Below is a small trained network, with its code and all its weights. Each question gives an input and a class and asks what happens when units are switched off, that is, made to give their printed mean instead of their output.

import numpy as np


def w(rows, s, z=0):
    codes = np.array(rows[::2]) - 128.0
    scale = np.full(codes.shape[1], s)
    scale[-1] = z or s
    return codes * scale


def f(y):
    return np.maximum(y, 0)


def log_softmax(a):
    a = a - a.max(-1, keepdims=True)
    return a - np.log(np.exp(a).sum(-1, keepdims=True))


def net(x, mask):
    res = np.array(x, float).reshape(1, 4) / 4 @ E
    y = f(res @ A[0][:, :-1].T + A[0][:, -1])
    res = res + np.where(mask, y, B[0][:, -1]) @ B[0][:, :-1]
    return log_softmax(res[-1] @ U[:, :-1].T + U[:, -1])


A, B = {}, {}
E = w([
[166,192,188,122,128,181,54,116,85,190],'x0',
[181,24,233,51,150,65,165,83,201,72],'x1',
[127,254,204,115,145,88,79,121,135,176],'x2',
[113,83,114,163,226,139,211,150,21,149],'x3',
],0.0087)
A[0] = w([
[131,100,236,115,126,131,110,126,163,126,253],'neuron 1',
[114,132,184,116,133,131,97,123,104,129,54],'neuron 2',
[127,54,57,128,132,131,150,123,99,120,172],'neuron 3',
[133,177,124,131,131,156,92,128,51,141,243],'neuron 4',
[140,142,140,120,107,128,96,125,182,127,146],'neuron 5',
[117,107,163,119,152,76,175,115,138,121,107],'neuron 6',
[124,154,53,140,137,119,144,126,93,131,195],'neuron 7',
[125,168,186,120,107,96,81,125,249,120,154],'neuron 8',
],0.02,0.0037)
B[0] = w([
[212,83,144,91,181,50,89,92,109,121,236],'neuron 1',
[212,170,123,148,79,185,148,105,84,154,165],'neuron 2',
[108,33,175,158,74,252,172,151,156,119,235],'neuron 3',
[114,186,105,180,113,89,78,105,14,170,235],'neuron 4',
[52,162,165,78,134,147,108,108,162,124,188],'neuron 5',
[146,162,82,132,178,53,226,184,152,117,199],'neuron 6',
[71,126,108,193,94,151,116,168,117,119,212],'neuron 7',
[162,243,146,19,119,212,128,77,254,128,252],'neuron 8',
],0.014,0.019)
U = w([
[87,57,135,187,76,230,221,170,156,78,232],'0',
[13,229,45,223,67,143,77,127,56,192,231],'1',
[158,46,161,79,106,141,30,37,132,99,4],'2',
[188,88,132,117,205,14,253,152,164,63,112],'3',
[250,168,159,147,138,89,112,51,35,201,14],'4',
[155,228,159,23,122,144,101,35,215,135,202],'5',
],0.0063,0.0015)

Each question gives the input, the list of numbers given to net, and the class t.
The units are the neurons (one row each of A and B). Each row of codes is followed by its name. A weight is (code - 128) times the scale printed after its matrix; where a second scale follows, it is the last column's (A, B and U).
mask holds one flag per neuron, in row order. A switched-off neuron (its flag False) gives its mean, the last column of its row in B, instead of its output. The means were averaged over made-up inputs and are rounded, as every weight is.
A unit's drop is (log p(t) with every unit on - log p(t) with that unit switched off) / (log p(t) with every unit on - log p(t) with every unit switched off).
The circuit of an input: a set's keep is (log p(t) with only the set's units on - log p(t) with every unit switched off) / (log p(t) with every unit on - log p(t) with every unit switched off). Starting from all 8 units, units are removed one at a time, each time the one whose removal leaves the highest keep (on an exact tie, the one counted first), for as long as the keep stays at least 0.8.
circuit, biggest first: the units of the circuit, biggest drop first
k most important neurons: the k neurons with the biggest drops, biggest first
drop of u: that unit's drop, to one decimal
input [4,2,-3,4], class 0: circuit, biggest first : (neuron 8; neuron 4)
input [6,4,6,3], class 4: circuit, biggest first : (neuron 1)
input [-8,-5,7,-2], class 1: 2 most important neurons : (neuron 1; neuron 7)
input [3,2,-1,4], class 4: 4 most important neurons : (neuron 8; neuron 3; neuron 7; neuron 6)
input [-5,7,-7,-3], class 3: 2 most important neurons : (neuron 6; neuron 1)
input [-6,5,-3,-1], class 3: 2 most important neurons : (neuron 6; neuron 7)
input [8,5,-7,1], class 2: 3 most important neurons : (neuron 4; neuron 6; neuron 8)
input [-6,7,-3,8], class 0: 2 most important neurons : (neuron 3; neuron 1)
input [-5,1,1,3], class 0: 2 most important neurons : (neuron 1; neuron 3)
input [7,6,2,6], class 4: drop of neuron 5 : 0.0
input [-3,6,-3,3], class 3: drop of neuron 6 : 1.0
input [-5,8,-2,3], class 3: drop of neuron 6 : 0.1
